Below are the code and all the weights of a small trained network. Each question names an input and a target symbol and asks about switching units off, where a switched-off unit gives its printed mean instead of its output.

import numpy as np


def w(rows, s, z=0):
    codes = np.array(rows[::2]) - 128.0
    scale = np.full(codes.shape[1], s)
    scale[-1] = z or s
    return codes * scale


def norm(h):
    return h / np.sqrt((h * h).mean(-1, keepdims=True) + 1e-5)


def f(y):
    return np.maximum(y, 0)


def softmax(a):
    e = np.exp(a - a.max(-1, keepdims=True))
    return e / e.sum(-1, keepdims=True)


def log_softmax(a):
    a = a - a.max(-1, keepdims=True)
    return a - np.log(np.exp(a).sum(-1, keepdims=True))


def net(x, mask):
    ids = ['δεζθμψ'.index(c) for c in x.split()]
    T = len(ids)
    res = E[ids] + P[:T]
    u = 0
    for l in range(2):
        r = norm(res)
        for j in range(2):
            rows = slice(3 * j, 3 * j + 3)
            q, k, v = (r @ M[l][rows].T for M in (Q, K, V))
            z = softmax(np.where(np.tri(T) > 0, q @ k.T / 3**0.5, -1e9)) @ v
            o = O[l][rows]
            res = res + np.where(mask[u + j], z, o[:, -1]) @ o[:, :-1]
        u += 2
        y = f(norm(res) @ A[l][:, :-1].T + A[l][:, -1])
        res = res + np.where(mask[u : u + 12], y, B[l][:, -1]) @ B[l][:, :-1]
        u += 12
    return log_softmax(norm(res)[-1] @ U[:, :-1].T + U[:, -1])


Q, K, V, O, A, B = {}, {}, {}, {}, {}, {}
E = w([
[136,148,137,81,88,110,169,142],'δ',
[155,179,140,143,134,79,161,125],'ε',
[122,94,99,127,141,99,78,199],'ζ',
[93,135,99,88,155,126,157,68],'θ',
[204,116,101,99,164,163,82,121],'μ',
[80,147,127,25,135,137,7,80],'ψ',
],0.017)
P = w([
[109,56,133,107,77,1,82,61],'0',
[140,95,75,145,96,57,93,94],'1',
[129,126,82,145,93,93,112,136],'2',
[110,149,77,140,93,124,114,153],'3',
[102,160,79,142,110,147,129,172],'4',
[91,165,93,149,125,169,130,186],'5',
[85,170,114,153,165,177,146,201],'6',
[81,173,146,156,193,197,165,226],'7',
[48,175,149,161,186,234,183,235],'8',
],0.0074)
Q[0] = w([
[139,59,155,217,56,76,111,44],'L0H1',
[191,111,189,156,143,131,175,153],'L0H1',
[69,61,137,154,70,95,168,78],'L0H1',
[89,196,116,226,166,44,172,145],'L0H2',
[3,175,64,101,210,87,89,77],'L0H2',
[156,24,98,37,67,49,169,229],'L0H2',
],0.0056)
K[0] = w([
[169,126,98,87,57,30,93,93],'L0H1',
[107,147,96,189,155,3,139,116],'L0H1',
[88,83,34,187,77,55,53,31],'L0H1',
[171,208,170,149,101,79,195,137],'L0H2',
[25,163,84,2,123,65,194,101],'L0H2',
[32,115,69,183,180,107,75,185],'L0H2',
],0.0055)
V[0] = w([
[130,88,140,64,157,115,14,7],'L0H1',
[152,113,157,234,146,92,80,175],'L0H1',
[134,201,79,131,222,91,3,216],'L0H1',
[61,116,210,48,92,166,135,164],'L0H2',
[181,20,139,106,173,163,75,55],'L0H2',
[75,119,124,162,136,23,160,147],'L0H2',
],0.0047)
O[0] = w([
[160,18,222,114,141,123,194,147,182],'L0H1',
[129,205,164,155,41,114,96,10,131],'L0H1',
[137,155,185,164,46,228,221,122,253],'L0H1',
[192,142,174,60,202,104,159,161,96],'L0H2',
[83,115,125,254,121,96,105,133,143],'L0H2',
[168,189,109,52,84,147,154,88,159],'L0H2',
],0.0054,0.0066)
A[0] = w([
[131,71,166,194,195,101,75,156,52],'L0N1',
[174,54,90,135,165,134,191,128,96],'L0N2',
[95,113,164,72,195,105,164,157,128],'L0N3',
[153,133,238,141,120,126,203,102,126],'L0N4',
[117,67,120,149,203,158,128,87,173],'L0N5',
[178,136,204,107,180,122,110,140,57],'L0N6',
[191,133,104,86,143,136,112,54,116],'L0N7',
[128,183,146,254,87,133,79,151,84],'L0N8',
[126,172,161,187,125,68,204,190,161],'L0N9',
[106,69,96,199,131,45,106,136,138],'L0N10',
[120,161,127,190,118,118,177,127,2],'L0N11',
[118,134,118,83,77,86,131,118,153],'L0N12',
],0.007,0.0024)
B[0] = w([
[170,142,77,47,115,177,151,122,183],'L0N1',
[176,189,85,92,44,123,76,160,205],'L0N2',
[135,175,58,225,53,136,111,107,193],'L0N3',
[135,77,180,42,104,217,161,147,169],'L0N4',
[73,181,135,186,25,191,168,120,212],'L0N5',
[142,147,53,150,116,131,221,135,142],'L0N6',
[193,78,109,120,152,188,194,76,177],'L0N7',
[24,112,86,195,114,119,109,117,254],'L0N8',
[104,84,115,49,160,223,83,74,229],'L0N9',
[217,139,155,47,70,132,254,184,226],'L0N10',
[146,120,157,87,105,104,149,196,142],'L0N11',
[140,82,151,185,83,144,80,147,213],'L0N12',
],0.005,0.0035)
Q[1] = w([
[149,83,92,172,64,216,168,153],'L1H1',
[142,145,155,80,83,150,133,190],'L1H1',
[176,127,195,149,161,16,63,1],'L1H1',
[172,116,124,179,161,134,77,205],'L1H2',
[48,167,124,100,59,235,95,113],'L1H2',
[21,111,150,99,68,192,159,191],'L1H2',
],0.0067)
K[1] = w([
[61,180,127,103,183,189,99,100],'L1H1',
[70,112,58,182,155,136,107,79],'L1H1',
[139,7,118,116,29,7,145,128],'L1H1',
[92,185,106,30,117,139,132,77],'L1H2',
[73,220,132,180,207,174,151,201],'L1H2',
[158,212,124,146,207,254,173,186],'L1H2',
],0.0074)
V[1] = w([
[62,129,171,63,170,131,104,92],'L1H1',
[83,186,206,127,136,56,55,140],'L1H1',
[94,176,172,24,118,153,2,144],'L1H1',
[23,102,192,28,70,16,105,127],'L1H2',
[182,115,96,89,143,153,53,222],'L1H2',
[82,113,106,117,112,89,92,193],'L1H2',
],0.0065)
O[1] = w([
[139,144,84,106,86,120,77,110,63],'L1H1',
[117,167,109,109,36,125,96,134,2],'L1H1',
[204,138,99,166,92,138,115,141,132],'L1H1',
[77,255,126,82,136,220,155,165,74],'L1H2',
[143,149,164,193,161,100,136,104,193],'L1H2',
[141,166,183,131,171,181,115,119,148],'L1H2',
],0.0087,0.007)
A[1] = w([
[62,226,117,131,131,91,135,129,103],'L1N1',
[146,115,135,51,71,55,150,183,86],'L1N2',
[81,129,43,140,75,113,137,136,2],'L1N3',
[171,140,2,159,55,126,173,110,107],'L1N4',
[118,125,130,110,38,161,123,144,166],'L1N5',
[164,183,128,67,92,154,22,117,113],'L1N6',
[78,168,107,107,167,165,190,157,105],'L1N7',
[105,175,88,118,173,162,163,160,98],'L1N8',
[157,84,107,87,219,190,101,107,140],'L1N9',
[139,185,226,169,114,122,101,103,98],'L1N10',
[45,84,136,120,149,151,128,145,120],'L1N11',
[120,208,115,164,113,91,156,114,81],'L1N12',
],0.0076,0.0035)
B[1] = w([
[174,63,183,117,164,106,196,167,149],'L1N1',
[58,3,47,124,197,239,47,56,163],'L1N2',
[168,142,171,121,25,73,147,166,135],'L1N3',
[254,160,65,130,137,156,44,7,183],'L1N4',
[206,50,150,205,102,153,135,147,203],'L1N5',
[226,28,152,231,196,21,101,113,175],'L1N6',
[249,199,48,185,185,39,98,137,213],'L1N7',
[85,112,52,133,109,52,109,238,188],'L1N8',
[129,104,114,23,199,132,148,193,253],'L1N9',
[228,53,150,163,135,210,73,107,163],'L1N10',
[128,99,87,123,85,117,67,31,205],'L1N11',
[186,47,86,127,155,118,150,59,136],'L1N12',
],0.0048,0.0046)
U = w([
[167,112,140,179,121,2,136,132,69],'δ',
[132,118,72,157,120,144,31,94,119],'ε',
[114,164,68,105,160,112,109,164,42],'ζ',
[147,105,99,28,122,175,119,146,245],'θ',
[141,174,111,152,70,149,110,155,153],'μ',
[108,131,168,184,171,193,168,110,97],'ψ',
],0.0071,0.0012)

Each question gives the input, a string of symbols that net reads in full, and the target symbol t.
The units are the heads (3 rows each of Q, K, V and O) and the neurons (one row each of A and B). Each row of codes is followed by its name. A weight is (code - 128) times the scale printed after its matrix; where a second scale follows, it is the last column's (O, A, B and U).
mask holds one flag per unit, layer by layer, with each layer's heads first. A switched-off unit (its flag False) gives its mean, the last column of its rows in O or B, instead of its output. The means were averaged over made-up inputs and are rounded, as every weight is.
A unit's drop is (log p(t) with every unit on - log p(t) with that unit switched off) / (log p(t) with every unit on - log p(t) with every unit switched off).
The circuit of an input: a set's keep is (log p(t) with only the set's units on - log p(t) with every unit switched off) / (log p(t) with every unit on - log p(t) with every unit switched off). Starting from the 12 units with the biggest drops (on a tie, the unit counted first), units are removed one at a time, each time the one whose removal leaves the highest keep (on an exact tie, the one counted first), for as long as the keep stays at least 0.8.
units of the circuit, in order: the units of the circuit, biggest drop first
most important unit: the unit with the biggest drop
k most important neurons: the k neurons with the biggest drops, biggest first
k most important neurons of layer l: the k neurons of layer l with the biggest drops, biggest first
which heads matter: for each layer, one digit per head in row order, 1 if its drop is at least 0.15 and else 0, layers parted by /
drop of u: that unit's drop, to one decimal
input μ μ θ ζ, target θ: most important unit => L0N5
input ψ ζ ε θ ζ ψ θ, target ε: which heads matter => 00 / 10
input ψ ζ ε ε ζ ζ θ, target ζ: which heads matter => 10 / 00
input ζ ζ θ δ ε, target ζ: units of the circuit, in order => (L0H1; L1H2; L1N8)
input ψ θ δ ε, target ζ: units of the circuit, in order => (L0H1; L1H2)
input ζ ζ ζ ψ ζ μ ψ ζ, target ε: units of the circuit, in order => (L1H1; L1N4)
input ζ μ ζ ζ μ ψ μ ψ, target δ: which heads matter => 00 / 01
input ε ε δ θ ε ε, target ε: units of the circuit, in order => (L0H1; L1N4; L1H2)
input ζ ζ μ, target ψ: which heads matter => 01 / 10
input ζ ζ ζ, target μ: units of the circuit, in order => (L0H1; L1H2; L0H2)
input θ μ ζ μ μ ζ ψ δ μ, target ε: which heads matter => 01 / 11
input ψ μ ε ε ε, target ε: which heads matter => 10 / 01
input δ ζ ζ ε ψ δ, target ε: which heads matter => 00 / 10
input μ μ θ ε, target θ: which heads matter => 00 / 00
input δ ζ μ, target ψ: units of the circuit, in order => (L1H1; L0H2; L1H2)
input μ θ δ, target θ: most important unit => L0N9
input ζ ψ ζ ζ ψ ψ θ θ, target ε: 3 most important neurons => (L0N3; L1N4; L0N5)
input ζ ζ θ δ ζ, target ζ: which heads matter => 00 / 01
input ζ θ δ ζ μ μ θ, target δ: which heads matter => 00 / 01
input ζ ε ψ ζ ζ ζ μ μ, target δ: units of the circuit, in order => (L1H2)
input μ θ ζ ζ ε θ μ ψ ζ, target ε: units of the circuit, in order => (L1H1; L1N4)
input ψ ε δ, target ε: 2 most important neurons of layer 1 => (L1N2; L1N4)
input θ θ ζ μ μ, target δ: drop of L0H2 => 0.8
input δ δ θ ζ, target ζ: drop of L0H1 => 0.4
input μ δ θ ψ ζ ψ μ μ ζ, target δ: drop of L1H2 => 1.4
input δ δ ζ μ ζ ζ, target ψ: drop of L1N11 => 0.0
input μ δ ε, target θ: most important neuron of layer 1 => (L1N9)
